Where the symbols take the objects:
χ: LQ->GP, RD->BF, BZ->RL, HR->PH, GT->QD, RH->TC, DC->LD, QF->SC, PZ->PF, BF->PM, BC->PZ, CG->HR, JB->LS, TC->MQ, HF->ZN, RJ->SF, QB->CN, ZD->NQ, TZ->RJ, SN->DC, HS->BZ, QM->LQ, NQ->TH, FR->QL, FH->LF, FM->GZ, NL->JB, SF->GN, ZH->HS, MM->CH, ZS->FR, FD->ZS, PF->GT, CR->BC, MQ->FH, MZ->ZL, PN->CR, FB->QP, CN->ZD, CH->NL, TQ->SM, PM->HF, QP->ZQ, DM->HQ, ZL->ZH, TD->PN, GP->GB, BB->FD, JC->TD, TL->JC, DG->HD, JG->JM, GB->HN, ML->NZ, TH->DG, LF->MS, JM->BQ, LZ->BP, GN->FB, ZT->ZJ, DN->LZ, GZ->MZ, BP->TL, MS->QB, NH->QF, LS->BB, LD->DN, ZN->TQ, QL->RD, NZ->RH, BQ->CG, RL->TZ, QD->NH, ZJ->ML, HD->MM, ZQ->JG, PH->DM, HQ->SN, SC->QM, SM->FM, HN->ZT
ψ: LQ->ZT, RD->ZN, BZ->SF, HR->SN, GT->SC, RH->LF, DC->BP, QF->GP, PZ->NH, BF->TQ, BC->QD, CG->HQ, JB->ZS, TC->MS, HF->FM, RJ->QP, QB->TH, ZD->HD, TZ->FB, SN->LZ, HS->RJ, QM->HN, NQ->MM, FR->PM, FH->CN, FM->ZH, NL->FD, SF->ZQ, ZH->TZ, MM->LS, ZS->BF, FD->RD, PF->QF, CR->GT, MQ->QB, MZ->BZ, PN->PF, FB->JM, CN->DG, CH->BB, TQ->MZ, PM->SM, QP->BQ, DM->LD, ZL->RL, TD->PZ, GP->ZJ, BB->QL, JC->BC, TL->CR, DG->NL, JG->HR, GB->ML, ML->MQ, TH->CH, LF->ZD, JM->PH, LZ->TD, GN->JG, ZT->RH, DN->JC, GZ->HS, BP->PN, MS->NQ, NH->LQ, LS->FR, LD->TL, ZN->GZ, QL->HF, NZ->FH, BQ->DM, RL->GN, QD->QM, ZJ->TC, HD->JB, ZQ->CG, PH->DC, HQ->DN, SC->GB, SM->ZL, HN->NZ
α: LQ->QM, RD->QL, BZ->HS, HR->CG, GT->PF, RH->NZ, DC->SN, QF->NH, PZ->BC, BF->RD, BC->CR, CG->BQ, JB->NL, TC->RH, HF->PM, RJ->TZ, QB->MS, ZD->CN, TZ->RL, SN->HQ, HS->ZH, QM->SC, NQ->ZD, FR->ZS, FH->MQ, FM->SM, NL->CH, SF->RJ, ZH->ZL, MM->HD, ZS->FD, FD->BB, PF->PZ, CR->PN, MQ->TC, MZ->GZ, PN->TD, FB->GN, CN->QB, CH->MM, TQ->ZN, PM->BF, QP->FB, DM->PH, ZL->MZ, TD->JC, GP->LQ, BB->LS, JC->TL, TL->BP, DG->TH, JG->ZQ, GB->GP, ML->ZJ, TH->NQ, LF->FH, JM->JG, LZ->DN, GN->SF, ZT->HN, DN->LD, GZ->FM, BP->LZ, MS->LF, NH->QD, LS->JB, LD->DC, ZN->HF, QL->FR, NZ->ML, BQ->JM, RL->BZ, QD->GT, ZJ->ZT, HD->DG, ZQ->QP, PH->HR, HQ->DM, SC->QF, SM->TQ, HN->GB
λ: LQ->BC, RD->CH, BZ->ZN, HR->SF, GT->BP, RH->QM, DC->JG, QF->TD, PZ->DN, BF->NL, BC->LD, CG->RJ, JB->CN, TC->LQ, HF->LS, RJ->FM, QB->ZJ, ZD->NZ, TZ->SM, SN->ZQ, HS->HF, QM->CR, NQ->RH, FR->HD, FH->GB, FM->FR, NL->QB, SF->GZ, ZH->PM, MM->LF, ZS->DG, FD->TH, PF->LZ, CR->DC, MQ->GP, MZ->RD, PN->SN, FB->ZL, CN->ML, CH->MS, TQ->FD, PM->JB, QP->ZH, DM->FB, ZL->BF, TD->HQ, GP->PZ, BB->NQ, JC->DM, TL->PH, DG->MQ, JG->BZ, GB->PF, ML->QF, TH->TC, LF->HN, JM->RL, LZ->CG, GN->MZ, ZT->QD, DN->BQ, GZ->QL, BP->HR, MS->ZT, NH->JC, LS->ZD, LD->JM, ZN->BB, QL->MM, NZ->SC, BQ->TZ, RL->TQ, QD->TL, ZJ->NH, HD->FH, ZQ->HS, PH->GN, HQ->QP, SC->PN, SM->ZS, HN->GT

The rows follow the links: the fewer symbols apart two objects are, the more alike their rows tend to be.

Rows of some objects; one shown again gets a slightly different row:
CR: -140	-40	+113	+81	+64	-20	+31	+5	-143	+91	-7	+117	+64	-164	+61	+48	-49	-114	-15	+7	+48	+17	+124	-55	+81	+75	-141	+98	-35	+43	+279	+22	+159	+204	+125	+148	-171	+121	+80	+110	-92	+76
NL: +98	+122	+12	-144	-16	-22	+11	-7	+114	-4	+2	-261	-95	+153	-53	-33	+102	+58	-31	+8	-99	-117	-42	+111	-10	-59	+65	-94	-61	+2	-243	+1	-93	-210	-159	-33	+110	-68	-3	-242	+65	-105
ZJ: -65	+133	+204	-97	+84	-70	+67	-3	-56	+148	-7	-244	-52	-20	+8	+28	+96	-92	-81	+30	-88	-171	+142	+98	+128	+30	-133	+8	-149	+68	+70	+39	+106	-27	-52	+187	-90	+87	+124	-220	-41	-39
LD: -100	-125	-19	+144	+10	+26	-12	+12	-111	-3	-1	+265	+95	-148	+54	+33	-103	-51	+31	-7	+102	+126	+35	-108	-2	+51	-63	+91	+62	-3	+235	-4	+93	+211	+159	+30	-107	+64	-2	+244	-65	+106
RH: -37	+148	+191	-124	+73	-68	+57	-11	-26	+139	-8	-275	-66	+11	-3	+15	+102	-72	-79	+27	-107	-182	+121	+112	+111	+12	-110	-17	-152	+64	+10	+35	+76	-71	-84	+161	-57	+59	+117	-253	-24	-62
PM: +143	+8	-147	-48	-83	+33	-39	-10	+150	-119	+15	-47	-50	+151	-57	-51	+25	+128	+30	-8	-24	+25	-152	+28	-104	-65	+158	-94	+69	-48	-271	-31	-164	-175	-106	-173	+168	-130	-101	-49	+90	-58
LF: +6	+156	+156	-145	+56	-64	+52	-2	+16	+104	+2	-310	-81	+61	-17	0	+123	-44	-69	+25	-112	-187	+82	+124	+91	-5	-67	-38	-139	+52	-73	+32	+29	-127	-119	+113	-8	+25	+94	-276	+5	-78
JB: +108	+115	-4	-139	-23	-13	+3	-11	+123	-15	+9	-254	-95	+149	-59	-39	+99	+63	-27	+9	-91	-103	-52	+105	-19	-54	+73	-96	-47	-9	-251	-2	-109	-217	-155	-57	+122	-78	-11	-230	+74	-101
RJ: +52	-138	-196	+113	-79	+68	-64	+4	+43	-146	+9	+262	+59	+6	-4	-23	-99	+91	+74	-26	+92	+183	-128	-107	-122	-21	+117	-1	+156	-64	-37	-44	-90	+45	+62	-169	+77	-76	-121	+237	+31	+46
DG: +72	+145	+72	-152	+13	-38	+30	-7	+82	+40	+1	-300	-90	+122	-45	-20	+112	+28	-57	+16	-114	-156	+6	+126	+33	-40	+11	-77	-96	+21	-192	+12	-48	-192	-155	+23	+75	-36	+36	-271	+46	-100
CN: +39	+154	+126	-155	+39	-53	+44	-8	+48	+86	-6	-316	-91	+85	-28	-8	+121	-11	-67	+19	-120	-175	+54	+129	+65	-21	-29	-63	-127	+37	-129	+26	-5	-161	-132	+79	+26	+2	+68	-285	+22	-96
HQ: -68	-143	-64	+151	-10	+32	-35	+14	-81	-37	-4	+298	+93	-126	+45	+25	-113	-28	+48	-14	+112	+151	+1	-125	-29	+39	-24	+80	+94	-15	+204	-10	+61	+206	+155	-17	-81	+39	-33	+271	-46	+103
ZQ: +6	-161	-161	+134	-59	+60	-56	+7	-11	-114	+3	+304	+81	-51	+16	-6	-109	+44	+75	-20	+111	+184	-94	-130	-91	+5	+71	+37	+143	-50	+60	-30	-38	+116	+110	-122	+17	-34	-95	+274	+2	+85
FD: +121	+85	-54	-111	-43	+1	-12	-7	+140	-57	+9	-199	-82	+162	-63	-43	+79	+94	-12	0	-76	-70	-90	+89	-41	-65	+107	-101	-12	-26	-277	-14	-135	-215	-150	-99	+147	-99	-46	-179	+82	-100
JM: -21	-156	-137	+153	-47	+55	-51	+5	-27	-98	+5	+314	+85	-67	+22	+1	-114	+29	+78	-23	+113	+184	-69	-129	-77	+18	+49	+49	+139	-42	+100	-28	-16	+149	+128	-96	-10	-17	-81	+287	-17	+87
TQ: +137	-35	-181	-8	-95	+46	-53	0	+141	-143	+19	+31	-19	+130	-54	-48	-8	+129	+54	-18	+6	+72	-162	-11	-126	-70	+167	-77	+103	-61	-236	-39	-175	-130	-66	-201	+167	-132	-123	+28	+86	-38
NZ: -45	+141	+193	-119	+71	-69	+60	-7	-38	+144	-5	-267	-62	+3	+3	+19	+105	-84	-76	+30	-99	-177	+129	+111	+118	+19	-112	-7	-157	+64	+28	+40	+80	-59	-77	+170	-73	+67	+113	-241	-22	-52
QP: +10	-158	-173	+140	-62	+68	-51	+4	-2	-119	+5	+304	+84	-37	+14	-9	-111	+55	+76	-24	+111	+190	-101	-115	-98	+2	+80	+29	+149	-53	+44	-33	-49	+110	+109	-138	+31	-39	-99	+272	+2	+74
ZH: +95	-103	-209	+65	-93	+64	-64	+3	+92	-156	+18	+177	+24	+73	-29	-35	-64	+117	+77	-23	+58	+147	-163	-68	-129	-43	+157	-40	+148	-70	-137	-43	-139	-31	+8	-198	+123	-114	-140	+162	+61	+13
LZ: -112	-113	+10	+131	+29	+13	-5	+6	-124	+22	-5	+242	+94	-148	+57	+36	-97	-71	+25	-3	+94	+104	+61	-101	+23	+57	-80	+98	+43	+9	+260	+1	+114	+215	+157	+60	-128	+82	+23	+219	-68	+103
JC: -127	-77	+64	+110	+45	-7	+7	+3	-141	+60	-8	+191	+79	-162	+63	+43	-75	-94	+5	-2	+69	+62	+96	-79	+53	+65	-115	+103	+5	+25	+286	+9	+140	+206	+150	+104	-153	+105	+50	+176	-78	+95

Each walk starts at a row. The symbols on each line, taken left to right, move it on to the next object.
Answer with the object's row; about right is enough.
start +76	-122	-211	+84	-89	+69	-62	-1	+73	-160	+14	+217	+38	+43	-16	-25	-79	+107	+78	-29	+77	+155	-151	-86	-132	-31	+139	-19	+154	-63	-98	-41	-121	-2	+33	-193	+108	-99	-127	+198	+45	+28
χ ψ λ +107	-82	-203	+48	-92	+67	-62	+4	+109	-157	+14	+135	+8	+86	-34	-44	-46	+127	+67	-19	+46	+128	-165	-51	-140	-50	+164	-53	+134	-65	-175	-42	-149	-67	-17	-202	+140	-120	-128	+118	+66	-5
α χ λ +141	+38	-115	-77	-70	+22	-24	-7	+145	-100	+6	-105	-59	+163	-64	-47	+41	+122	+21	-6	-46	-9	-132	+50	-83	-69	+149	-94	+48	-42	-280	-17	-163	-196	-122	-153	+169	-129	-82	-99	+99	-74
start -114	-98	+27	+127	+35	+14	+1	+8	-136	+37	-5	+225	+87	-158	+58	+43	-89	-82	+22	-2	+86	+89	+75	-96	+33	+61	-90	+99	+33	+17	+270	+11	+126	+220	+152	+79	-133	+90	+33	+203	-78	+95
α χ λ -49	-160	-106	+148	-24	+44	-37	+7	-60	-68	-3	+310	+95	-103	+36	+16	-115	+1	+62	-22	+112	+171	-34	-131	-52	+26	+13	+65	+113	-31	+151	-19	+28	+174	+143	-60	-41	+9	-50	+282	-34	+93
χ λ χ +19	-154	-178	+126	-67	+68	-62	+6	+13	-128	+10	+292	+70	-26	+4	-14	-108	+62	+78	-25	+106	+185	-106	-115	-105	-8	+89	+24	+150	-57	+20	-33	-57	+96	+97	-149	+41	-51	-107	+265	+13	+68
start -114	+78	+201	-35	+98	-63	+67	-4	-108	+159	-16	-122	-10	-93	+36	+41	+45	-129	-69	+18	-43	-120	+166	+46	+134	+53	-161	+56	-133	+65	+187	+46	+159	+74	+25	+206	-153	+128	+131	-109	-73	+10
λ χ -141	-29	+124	+69	+71	-25	+29	+3	-150	+109	-14	+92	+61	-158	+64	+49	-40	-118	-23	+7	+40	-2	+137	-44	+88	+64	-146	+96	-45	+43	+281	+24	+163	+188	+114	+164	-171	+124	+87	+88	-94	+71
χ λ λ -29	-153	-128	+152	-38	+58	-50	+7	-39	-91	+2	+316	+86	-86	+31	+11	-117	+21	+74	-24	+117	+177	-55	-129	-72	+16	+36	+52	+135	-39	+115	-26	-3	+154	+133	-89	-16	-5	-78	+284	-18	+90
start +135	+63	-90	-88	-56	+14	-19	-2	+149	-70	+10	-153	-79	+156	-63	-51	+63	+110	+1	+0	-62	-42	-111	+66	-73	-66	+129	-97	+17	-32	-284	-14	-151	-210	-134	-126	+166	-112	-74	-146	+91	-85
χ χ λ +98	+131	+25	-141	-9	-20	+14	-8	+109	+7	+5	-276	-100	+144	-57	-29	+104	+54	-32	+12	-110	-128	-31	+115	+7	-54	+47	-91	-72	+6	-233	+4	-89	-206	-160	-15	+99	-59	+8	-251	+61	-104
λ λ -76	+124	+203	-92	+92	-65	+68	-4	-65	+154	-6	-229	-46	-35	+18	+27	+86	-101	-81	+25	-80	-162	+151	+91	+129	+28	-138	+14	-152	+66	+86	+46	+119	-6	-41	+193	-99	+96	+133	-201	-43	-35
start -10	+149	+170	-127	+63	-63	+57	-11	-1	+130	-6	-296	-74	+39	-9	+8	+108	-56	-79	+27	-110	-183	+103	+117	+104	-1	-87	-27	-153	+60	-31	+33	+50	-104	-105	+138	-30	+45	+103	-272	-15	-80
ψ α χ +18	+158	+131	-148	+42	-50	+50	-8	+42	+97	-1	-316	-86	+78	-24	-11	+119	-23	-69	+16	-114	-183	+63	+135	+75	-10	-43	-51	-133	+41	-107	+26	+8	-149	-126	+92	+11	+13	+78	-283	+16	-91
λ λ χ -125	+53	+193	-6	+94	-59	+59	+1	-128	+149	-1	-76	+13	-117	+50	+46	+20	-136	-60	+17	-22	-92	+170	+25	+129	+62	-164	+73	-113	+63	+220	+36	+168	+109	+49	+208	-165	+124	+125	-58	-80	+24
start +86	+134	+45	-146	-7	-31	+22	-6	+99	+18	+3	-286	-91	+135	-55	-29	+109	+41	-42	+14	-104	-141	-20	+119	+13	-49	+39	-88	-74	+13	-218	+7	-77	-207	-157	-3	+95	-51	+17	-258	+57	-96
ψ λ χ +52	+148	+98	-152	+25	-46	+44	-11	+66	+65	-1	-303	-90	+111	-38	-17	+117	+4	-58	+13	-112	-166	+28	+125	+47	-31	-6	-70	-112	+31	-156	+17	-29	-183	-149	+52	+45	-18	+53	-282	+35	-101
λ α ψ -3	+153	+163	-133	+61	-66	+53	-4	+3	+116	-10	-302	-80	+46	-14	-3	+114	-52	-75	+23	-114	-186	+90	+119	+97	+0	-77	-35	-141	+49	-52	+36	+39	-111	-104	+130	-27	+33	+99	-275	-5	-77
start -133	+25	+177	+18	+91	-46	+50	+4	-130	+138	-10	-19	+24	-139	+59	+43	0	-138	-40	+13	-2	-68	+163	+6	+125	+60	-168	+80	-93	+63	+250	+37	+168	+136	+71	+190	-170	+135	+120	-19	-85	+44
ψ χ χ -99	+99	+205	-56	+97	-62	+66	-4	-96	+159	-14	-165	-15	-74	+29	+32	+66	-122	-70	+22	-62	-142	+168	+65	+137	+49	-155	+42	-142	+69	+151	+41	+141	+39	-5	+205	-132	+109	+138	-148	-60	-11
χ α α -110	+89	+207	-43	+97	-67	+63	-5	-106	+157	-17	-147	-14	-82	+36	+41	+54	-126	-66	+21	-47	-130	+169	+57	+131	+51	-159	+46	-138	+71	+165	+47	+156	+56	+14	+210	-143	+125	+136	-129	-67	-8
start +59	-137	-205	+100	-83	+74	-65	+3	+52	-147	+14	+250	+51	+19	-13	-23	-99	+97	+82	-19	+87	+170	-140	-101	-123	-24	+132	-5	+155	-67	-57	-40	-102	+33	+52	-177	+83	-76	-126	+218	+41	+42
α χ λ +130	-44	-192	+9	-93	+54	-54	-2	+129	-148	+14	+59	-15	+125	-48	-43	-23	+135	+53	-18	+18	+84	-166	-16	-119	-62	+168	-67	+112	-63	-229	-44	-166	-119	-55	-202	+159	-132	-129	+48	+82	-29
ψ χ α +101	-93	-206	+58	-95	+63	-59	+2	+100	-163	+15	+162	+17	+76	-32	-40	-54	+129	+70	-23	+54	+133	-167	-59	-139	-44	+161	-44	+144	-71	-157	-41	-147	-52	-1	-205	+135	-109	-137	+141	+69	+5
start -120	+65	+201	-23	+95	-55	+57	+3	-126	+153	-12	-99	+0	-106	+43	+44	+30	-130	-63	+21	-27	-108	+172	+39	+134	+60	-162	+64	-120	+61	+205	+37	+162	+89	+36	+205	-154	+129	+132	-88	-79	+21
ψ α λ -138	-12	+137	+54	+80	-36	+38	+9	-151	+118	-14	+67	+45	-153	+59	+49	-33	-132	-33	+11	+26	-16	+145	-29	+98	+76	-153	+94	-60	+46	+271	+29	+164	+178	+104	+169	-173	+130	+102	+59	-91	+61
α χ λ -108	-116	-7	+136	+17	+19	-7	+9	-119	+7	-5	+258	+88	-151	+53	+36	-98	-62	+30	-5	+101	+119	+50	-109	+16	+52	-66	+93	+47	+4	+244	+3	+98	+216	+160	+41	-121	+76	+17	+232	-67	+100
